[[  4   7  10 -12   4  28   7 -17   6   5 -18   6   0]
 [-18  10   0  20   2  -6 -25  -3  -8   1  20   5 -11]
 [-23   0   5 -11  12  -8   6  15 -17  -8 -15 -14  -4]
 [ 10   7 -10 -12  -7  22  22  12   1  10  -6  17   8]
 [ -2   4  16 -16  19   4   5 -13  10 -20  -3 -13  -3]
 [ -5 -16   5  11   0  -3  -7  -5  -4  -6 -14  -4 -14]
 [ -2 -18   9  31   2  -6 -22  11  -2  -2  11   6  -7]
 [ 19  19  -1  -7   5  12  14 -22  24   3 -13  -5  14]] Answer: 0

[[-22  16  33  17  -7   7 -23 -10]
 [ -4  -1 -16   3  18  12   3  11]
 [-15   4   6   2 -13 -12  20  19]
 [  0  -3  -3   4  -5 -12 -14   3]
 [ -7   1  -8   8   7   3  -6   6]
 [  1 -11  17  -4  -2  -5  -1 -10]
 [  8  16 -13 -25  34  14  24  14]
 [ -1   0  19   0 -23 -14  -5 -12]
 [ 15   4  11  -9  -8  -8   0 -12]
 [  0  -2   0   1  -2  -4  -6   2]
 [ 11   3   7  -6  -5  -6   0  -8]] Answer: -10

[[ -3  -4   5   3  -1  -2   0  -1  -4  -2   2]
 [ -9 -13   7   4  -6  -7   5  -6  15  -1   9]
 [-14 -11  12   5 -14  -3  10  -7   2  -5  23]
 [  4  14  21  10   2  12  -7  12   7 -16   6]
 [ -1   4   2   0  -4   4   2   1   5  -3   7]
 [-14  -8  -1  -3 -17  -1  15 -10  11   1  25]
 [  4  17  21  10   0  15  -7  13   0 -17   9]
 [-11 -11  12   5  -9  -5   6  -5  14  -5  15]
 [  8  11  12   7   8   8 -11  12   1  -9  -8]
 [  0  13   2  -1  -7  12   2   4   0  -5  14]] Answer: 2

[[  3  19   7  -6   2 -13  21  20  12   9]
 [  5 -17  -9  -7 -20  15   4  10  11   0]
 [ 14  10   3  -9 -12  -7   7  -5 -21  -4]
 [  0  10  -5  14  12  -6   0 -17  -1  -2]
 [ 21  11  17   9  -5 -32  26  -2  -1  -9]
 [ -7 -18  19  -1 -15  23   3 -13  -6  -6]
 [ -8   3   2 -13 -13   4   7 -20  -6   8]
 [ 11  -3   7  21 -35  -7  18  -1   3 -15]
 [-13  -2   8  -2 -22  17   2 -21 -23 -11]] Answer: 9

[[ -1  18 -17  31 -33 -15  -4]
 [  5   6 -16   4 -14 -11   2]
 [  9   5 -30  10 -10  -7   7]
 [  0 -13  22 -26 -14  16  -9]
 [  4  -8 -14 -16  -5   9   5]
 [  6  -3 -26  -4  -1   4   7]
 [ 12 -11 -18 -25   4   8  10]] Answer: -4

[[ -9   0   6   0   0   2   3   0   0]
 [ -9   0   6  -7   0   2   3  -9   4]
 [ -9   2   6  13   0   2   3   0   0]
 [ -9   0   6  12   0   2   3   0   0]
 [ -9  -4   6 -35   0   2   3   0   0]
 [ -9  -2   6  -6   0   2   3   4   2]
 [ -9   0   6 -10   0  -2   3   4   0]] Answer: 0

[[  4  -1  -4  12   1  -6   0   7  -2   2   7]
 [-11   3 -23 -24  17  12  18   3  -2  -4  -8]
 [ -2   6 -28   0  17  -8   8   4 -12   1   1]
 [  3  -5   4  12  -6  -6  -4   7   2   2   7]
 [-23  -4  10   9   4 -10  -1  -8   7   8   6]
 [ -7  -4   5 -12  -7   3  -4  -5   6  -2  -4]
 [ -6   2   6  -8   2   5  13   2   3  -2  10]
 [ 11   9  -5 -10   4  -2 -14   0  -2  -8 -18]
 [ -8 -15  -3  28  -8  -8  -6  -4  -1  15   5]] Answer: 7

[[ 36  -5 -16  16  19   0  -1  15]
 [ 35  -5 -18  16  20   0  -1  16]
 [ 35  -5 -17  16  20   0  -1  15]
 [ 35  -5 -18  16  20   0  -1  16]
 [ 35  -5 -19  16  20   0  -1  16]
 [ 36  -6 -16  16  19   0  -1  15]
 [ 36  -5 -16  16  19   0  -1  15]
 [ 35  -5 -20  16  21   0  -1  17]
 [ 35  -5 -20  16  21   0  -1  17]
 [ 35  -5 -19  16  20   0  -1  16]
 [ 35  -5 -17  16  20   0  -1  15]
 [ 35  -5 -19  16  20   0  -1  16]] Answer: 15
---
array([[ -70.75, -127.65,  105.50,   35.53],
       [ -80.74,  -53.05,  -16.59,   43.30]]) >> 105.50, 43.30

array([[ 0.527, -0.216, -0.338,  0.559, -1.159, -0.552],
       [-1.795, -0.329, -1.432,  1.864, -0.392,  0.206]]) >> 1.864, 0.559

array([-118.6, -107.3,  139.0,    3.6]) >> 139.0, 3.6

array([ 0.1, -1.8, -1.7, -1.3,  1.8]) >> 1.8, 0.1

array([[-18.32,  -0.83,  23.24, -12.06, -16.55, -12.48,  -7.28],
       [-17.28,  -0.93,  22.72, -12.30, -15.52, -12.21,  -7.52],
       [-17.77,  -0.99,  23.06, -12.27, -15.55, -12.85,  -7.74]]) >> 23.24, 23.06

array([[-1.574, -0.240,  0.331, -1.126],
       [-1.482,  0.993,  1.411, -0.916]]) >> 1.411, 0.993
---
[[  1 -12  15   2  12  -4  14  19]
 [-15   3   4  -9 -12   3 -25 -26]
 [  4  -8   0  12  12  -3  26  21]
 [  4  -4  -2   8   8  -2  18  14]
 [ 28  21 -16 -10  -9   3 -15  -3]
 [-16  -8  13  -3  -2  -1  -7 -10]
 [-22 -22  23   5  10  -4  13   6]
 [ -4  12 -11  -7 -15   5 -24 -26]
 [ -7  10  -6  -9 -14   4 -26 -27]
 [  1  -7   2   8   8  -2  17  13]] out -12

[[  3   4 -15 -13  -7   0   5 -11  -1  19  13  -3]
 [  5 -10   3  14  -4  11  -5  -1  -4 -24   6   3]
 [ -1   8  -9  10   0  -1   9  -2  -3  -2  27   1]
 [-12  -2  -1   2   2  -3 -16 -10 -12  22 -11 -10]
 [ -8   3  12  -8  11  -5  16  10   3   3   3   8]] out 4

[[ 20  21  19 -23  25 -34  20  24  30 -14  22  27]
 [-16 -16 -23  29  -3  -1  -4  -2 -18 -19 -21 -21]
 [ -6  -6  -2   6 -16  15 -15 -14  -7 -13 -11  -9]
 [ -1   0   4  -5   5  -2   2   3   8 -12  -4  -2]
 [-21 -23 -25  25 -26  32 -26 -27 -27   3 -19 -20]
 [  6   7   2  -7   2 -10  -2   5   6   2   5   5]
 [ 10   9  10  -9  12  -6  12  12  19 -13  11  12]
 [ -3  -4   4  -2   0   5   5   1  -2  -6  -1  -2]] out 21

[[ 10   8  16 -15 -11  -9 -19   0  12   8   7   6  -8   9  -1  18]
 [  0 -13  -8  -8   7  -1  -1   8   3   0  -6   3  15 -32   0 -12]
 [ 10  10  18 -11  -7 -12 -18 -21  11  11   7   0   1   8  -4  19]
 [ 10   8  17 -14 -10   0 -19 -20  12   8   7   5  -6   9  -1   0]
 [  0 -10   7  -3   9  -8  -1  10   0  10 -17  -1  11 -28   4 -17]
 [  9   4  10 -18 -13  -4 -17 -18  12   2   8   0 -17   9   3  15]
 [ -2  -7 -16 -21 -13   0  -7  -6  10 -14  12  20 -18  -1   4   5]
 [-13 -12 -25 -17  -5  12  -2   0   7 -16  10  15  -1 -16   1  -2]
 [  9  11  -8  17   7   2  10  -2  -7  -4  13 -18  24  13 -13  12]
 [  3  -2  16  12   4  -3   9  13 -11  10 -22  -1   0   0  11 -19]
 [ -2  -8 -17 -21 -13  10  -7  -5   0 -15  12  20 -18  -1   4   0]] out 8

[[ -1  -3   3  11   8  12]
 [ -2   1  -5  10   1  -6]
 [  3  -5   2  11  -3  -2]
 [ 14   1   3   0   0  -1]
 [  0  10   3   3  -4  -5]
 [  2   2  -4  -5  -6   3]
 [ -3   2  -5   5  -5  -2]
 [ -5   7   0  -5   2  -3]
 [ -5  -9   2   3   0  10]
 [  2  20 -19  -4  30   5]] out -3
